Below are the code and all the weights of a small trained network. Each question names an input and a class and asks about switching units off, where a switched-off unit gives its printed mean instead of its output.

import numpy as np


def w(rows, s, z=0):
    codes = np.array(rows[::2]) - 128.0
    scale = np.full(codes.shape[1], s)
    scale[-1] = z or s
    return codes * scale


def norm(h):
    return h / np.sqrt((h * h).mean(-1, keepdims=True) + 1e-5)


def f(y):
    return y / 2 * (1 + np.tanh(0.7978845608 * (y + 0.044715 * y**3)))


def log_softmax(a):
    a = a - a.max(-1, keepdims=True)
    return a - np.log(np.exp(a).sum(-1, keepdims=True))


def net(x, mask):
    res = np.array(x, float).reshape(1, 6) / 4 @ E
    u = 0
    for l in range(4):
        y = f(norm(res) @ A[l][:, :-1].T + A[l][:, -1])
        res = res + np.where(mask[u : u + 7], y, B[l][:, -1]) @ B[l][:, :-1]
        u += 7
    return log_softmax(norm(res)[-1] @ U[:, :-1].T + U[:, -1])


A, B = {}, {}
E = w([
[60,164,123,119],'x0',
[100,42,23,46],'x1',
[82,209,100,190],'x2',
[3,31,155,107],'x3',
[195,27,169,215],'x4',
[35,124,213,107],'x5',
],0.0061)
A[0] = w([
[29,149,40,34,251],'L0N1',
[37,80,46,252,84],'L0N2',
[189,65,114,111,107],'L0N3',
[85,152,158,83,196],'L0N4',
[245,71,92,32,140],'L0N5',
[148,141,28,79,36],'L0N6',
[206,219,255,133,120],'L0N7',
],0.0056,0.0016)
B[0] = w([
[141,169,163,88,253],'L0N1',
[127,42,2,251,164],'L0N2',
[129,190,104,254,165],'L0N3',
[99,31,186,194,159],'L0N4',
[43,111,153,56,221],'L0N5',
[133,92,143,138,155],'L0N6',
[96,93,113,133,207],'L0N7',
],0.006,0.0033)
A[1] = w([
[102,36,104,56,148],'L1N1',
[74,118,50,112,164],'L1N2',
[254,196,44,62,250],'L1N3',
[92,90,130,109,182],'L1N4',
[130,69,118,102,144],'L1N5',
[123,28,145,69,129],'L1N6',
[116,95,122,110,72],'L1N7',
],0.0074,0.0022)
B[1] = w([
[183,158,138,77,213],'L1N1',
[155,65,112,52,175],'L1N2',
[121,253,121,111,253],'L1N3',
[105,124,155,92,168],'L1N4',
[122,170,64,54,161],'L1N5',
[150,162,175,113,200],'L1N6',
[125,162,54,173,128],'L1N7',
],0.0084,0.0044)
A[2] = w([
[121,97,173,218,128],'L2N1',
[209,96,184,2,144],'L2N2',
[106,187,141,207,156],'L2N3',
[116,213,173,207,20],'L2N4',
[83,184,230,71,253],'L2N5',
[177,123,171,110,143],'L2N6',
[176,152,93,191,222],'L2N7',
],0.0072,0.0012)
B[2] = w([
[181,17,112,51,164],'L2N1',
[44,131,94,79,254],'L2N2',
[68,66,62,93,174],'L2N3',
[145,103,147,105,187],'L2N4',
[165,103,120,255,255],'L2N5',
[96,170,143,145,155],'L2N6',
[109,102,78,166,169],'L2N7',
],0.0054,0.004)
A[3] = w([
[75,125,90,122,205],'L3N1',
[92,66,233,77,89],'L3N2',
[87,127,254,132,238],'L3N3',
[127,179,71,105,102],'L3N4',
[78,98,10,171,252],'L3N5',
[100,121,49,169,238],'L3N6',
[138,71,203,107,148],'L3N7',
],0.0084,0.0015)
B[3] = w([
[196,23,108,182,175],'L3N1',
[140,182,86,141,251],'L3N2',
[5,100,95,207,246],'L3N3',
[152,120,199,172,199],'L3N4',
[213,30,120,105,213],'L3N5',
[254,131,132,140,180],'L3N6',
[78,129,245,203,199],'L3N7',
],0.0076,0.0033)
U = w([
[99,99,112,9,187],'0',
[170,33,71,151,149],'1',
[185,223,65,155,157],'2',
[35,109,101,208,141],'3',
[79,57,215,164,2],'4',
],0.011,0.002)

Each question gives the input, the list of numbers given to net, and the class t.
The units are the neurons (one row each of A and B). Each row of codes is followed by its name. A weight is (code - 128) times the scale printed after its matrix; where a second scale follows, it is the last column's (A, B and U).
mask holds one flag per neuron, layer by layer. A switched-off neuron (its flag False) gives its mean, the last column of its row in B, instead of its output. The means were averaged over made-up inputs and are rounded, as every weight is.
A unit's drop is (log p(t) with every unit on - log p(t) with that unit switched off) / (log p(t) with every unit on - log p(t) with every unit switched off).
The circuit of an input: a set's keep is (log p(t) with only the set's units on - log p(t) with every unit switched off) / (log p(t) with every unit on - log p(t) with every unit switched off). Starting from the 12 units with the biggest drops (on a tie, the unit counted first), units are removed one at a time, each time the one whose removal leaves the highest keep (on an exact tie, the one counted first), for as long as the keep stays at least 0.8.
circuit, biggest first: the units of the circuit, biggest drop first
top k neurons: the k neurons with the biggest drops, biggest first
k most important neurons of layer l: the k neurons of layer l with the biggest drops, biggest first
drop when u is switched off: that unit's drop, to one decimal
input [-4,-1,-4,4,-2,7], class 3: circuit, biggest first -> (L3N3; L3N2)
input [-5,-1,-8,0,8,-2], class 4: top 3 neurons -> (L3N7; L0N5; L0N2)
input [4,-3,8,-5,3,2], class 1: top 2 neurons -> (L2N3; L1N3)
input [4,-2,3,-5,7,4], class 1: 2 most important neurons of layer 2 -> (L2N3; L2N7)
input [5,-1,-3,-5,5,5], class 3: top neuron -> (L3N3)
input [5,1,-7,8,4,-8], class 0: 3 most important neurons of layer 1 -> (L1N1; L1N6; L1N5)
input [-1,5,-8,3,7,-8], class 0: 2 most important neurons of layer 2 -> (L2N5; L2N2)
input [4,-3,4,2,7,3], class 1: 2 most important neurons of layer 1 -> (L1N6; L1N1)
input [8,5,-5,-1,1,8], class 3: top 2 neurons -> (L3N3; L2N5)
input [-1,5,8,7,0,3], class 1: 2 most important neurons of layer 0 -> (L0N2; L0N5)
input [3,-3,-6,0,7,2], class 3: drop when L3N3 is switched off -> 0.4
input [-1,-7,-8,4,0,-5], class 3: drop when L2N2 is switched off -> 0.1
input [0,-4,-1,1,-6,-2], class 3: drop when L3N3 is switched off -> 0.1
input [8,2,-6,-6,-3,8], class 3: drop when L2N5 is switched off -> 0.2
input [7,-3,-7,-2,8,-1], class 3: most important neuron of layer 0 -> (L0N2)
